Below are the code and all the weights of a small trained network. Each question names an input and a class and asks about switching units off, where a switched-off unit gives its printed mean instead of its output.

import numpy as np


def w(rows, s, z=0):
    codes = np.array(rows[::2]) - 128.0
    scale = np.full(codes.shape[1], s)
    scale[-1] = z or s
    return codes * scale


def f(y):
    return y / 2 * (1 + np.tanh(0.7978845608 * (y + 0.044715 * y**3)))


def log_softmax(a):
    a = a - a.max(-1, keepdims=True)
    return a - np.log(np.exp(a).sum(-1, keepdims=True))


def net(x, mask):
    res = np.array(x, float).reshape(1, 5) / 4 @ E
    y = f(res @ A[0][:, :-1].T + A[0][:, -1])
    res = res + np.where(mask, y, B[0][:, -1]) @ B[0][:, :-1]
    return log_softmax(res[-1] @ U[:, :-1].T + U[:, -1])


A, B = {}, {}
E = w([
[120,14,43,92,14,209,68],'x0',
[125,149,98,176,123,132,105],'x1',
[251,23,204,220,198,147,115],'x2',
[129,96,173,65,129,119,162],'x3',
[209,229,186,143,24,255,190],'x4',
],0.0067)
A[0] = w([
[4,167,66,82,131,73,126,139],'n0',
[163,63,117,147,107,186,96,77],'n1',
[46,184,82,76,59,102,131,74],'n2',
[196,193,146,146,60,178,211,100],'n3',
[74,164,107,72,112,85,90,175],'n4',
[178,157,162,148,2,209,172,76],'n5',
[187,40,183,208,184,137,109,144],'n6',
[149,124,102,103,97,116,119,130],'n7',
[102,182,158,165,171,94,198,29],'n8',
[115,193,203,148,168,93,127,31],'n9',
[71,202,101,85,90,119,133,80],'n10',
[135,83,104,89,81,172,90,73],'n11',
[106,54,80,90,54,224,106,139],'n12',
[90,62,90,116,164,10,79,118],'n13',
[92,200,70,59,114,142,145,87],'n14',
[186,72,171,185,160,157,111,60],'n15',
[81,204,130,121,74,146,152,143],'n16',
[160,161,150,152,82,180,179,50],'n17',
[98,77,98,130,151,27,88,48],'n18',
[185,228,187,115,53,233,181,88],'n19',
[79,60,99,112,166,53,95,143],'n20',
[89,91,117,83,86,208,65,86],'n21',
[149,219,174,158,173,66,186,54],'n22',
[90,201,202,144,204,128,134,35],'n23',
[152,57,91,106,61,148,80,24],'n24',
[118,53,96,119,60,164,69,69],'n25',
[154,78,153,169,170,164,176,2],'n26',
[235,45,156,206,134,128,144,114],'n27',
[195,67,131,208,149,88,143,56],'n28',
[116,211,189,168,183,84,179,58],'n29',
[159,206,150,144,171,80,175,46],'n30',
[64,176,138,108,110,125,118,46],'n31',
],0.0086,0.0016)
B[0] = w([
[158,205,167,74,179,187,52,204],'n0',
[192,183,104,94,64,63,194,162],'n1',
[202,234,201,66,73,154,71,196],'n2',
[30,41,134,167,211,222,49,222],'n3',
[162,140,187,78,157,198,91,173],'n4',
[36,28,80,197,205,149,88,227],'n5',
[196,207,201,28,123,211,76,213],'n6',
[141,108,121,104,111,101,151,136],'n7',
[150,128,97,160,76,56,185,177],'n8',
[118,107,81,169,62,39,183,178],'n9',
[201,185,189,23,80,193,85,181],'n10',
[122,109,37,150,45,54,210,165],'n11',
[160,96,38,181,44,34,212,204],'n12',
[7,27,133,222,216,203,42,206],'n13',
[180,213,211,67,91,172,84,182],'n14',
[186,198,182,35,96,194,80,184],'n15',
[150,126,174,68,173,179,104,181],'n16',
[96,73,124,183,197,183,74,183],'n17',
[75,75,106,177,225,180,70,183],'n18',
[52,31,130,172,254,231,36,254],'n19',
[66,40,107,218,197,169,70,193],'n20',
[184,151,75,172,41,88,183,175],'n21',
[131,103,37,189,25,49,220,205],'n22',
[130,147,65,175,54,58,207,185],'n23',
[152,110,91,165,72,60,197,171],'n24',
[141,103,42,154,44,52,195,178],'n25',
[150,187,152,69,110,156,88,160],'n26',
[224,199,201,17,81,171,66,209],'n27',
[139,199,182,77,143,205,74,178],'n28',
[158,97,50,153,41,55,232,203],'n29',
[146,88,36,158,61,60,200,185],'n30',
[165,173,188,72,75,141,99,153],'n31',
],0.0062,0.011)
U = w([
[33,67,120,200,239,205,64,225],'0',
[200,255,217,20,75,203,88,79],'1',
[151,146,47,177,40,42,210,1],'2',
],0.0074,0.00096)

Each question gives the input, the list of numbers given to net, and the class t.
The units are the neurons (one row each of A and B). Each row of codes is followed by its name. A weight is (code - 128) times the scale printed after its matrix; where a second scale follows, it is the last column's (A, B and U).
mask holds one flag per neuron, in row order. A switched-off neuron (its flag False) gives its mean, the last column of its row in B, instead of its output. The means were averaged over made-up inputs and are rounded, as every weight is.
A unit's drop is (log p(t) with every unit on - log p(t) with that unit switched off) / (log p(t) with every unit on - log p(t) with every unit switched off).
The circuit of an input: a set's keep is (log p(t) with only the set's units on - log p(t) with every unit switched off) / (log p(t) with every unit on - log p(t) with every unit switched off). Starting from the 12 units with the biggest drops (on a tie, the unit counted first), units are removed one at a time, each time the one whose removal leaves the highest keep (on an exact tie, the one counted first), for as long as the keep stays at least 0.8.
circuit, biggest first: the units of the circuit, biggest drop first
k most important neurons: the k neurons with the biggest drops, biggest first
drop of u: that unit's drop, to one decimal
input [-6,-2,-3,5,7], class 0: circuit, biggest first	(n19)
input [-7,0,-6,8,0], class 2: 2 most important neurons	(n22; n29)
input [-7,-8,8,-7,-7], class 1: 2 most important neurons	(n6; n27)
input [-3,-4,7,5,7], class 0: 3 most important neurons	(n19; n3; n5)
input [-6,-4,5,1,6], class 0: 2 most important neurons	(n19; n3)
input [7,4,-5,5,-6], class 2: 3 most important neurons	(n12; n19; n25)
input [4,-3,-4,-1,0], class 1: 3 most important neurons	(n2; n22; n29)
input [-7,-7,7,1,-4], class 1: 4 most important neurons	(n6; n27; n28; n15)
input [2,-4,-5,1,6], class 0: 2 most important neurons	(n19; n5)
input [-4,2,-1,5,-3], class 2: 3 most important neurons	(n19; n3; n5)
input [1,4,-4,1,4], class 0: 3 most important neurons	(n19; n5; n27)
input [1,-5,7,-2,8], class 0: 3 most important neurons	(n5; n19; n3)
input [-5,5,-7,8,-6], class 1: drop of n2	0.7
input [-5,-2,7,6,-5], class 1: circuit, biggest first	(n6)
input [-4,7,5,2,4], class 1: drop of n6	0.7
input [-3,0,-4,2,5], class 0: drop of n19	0.1
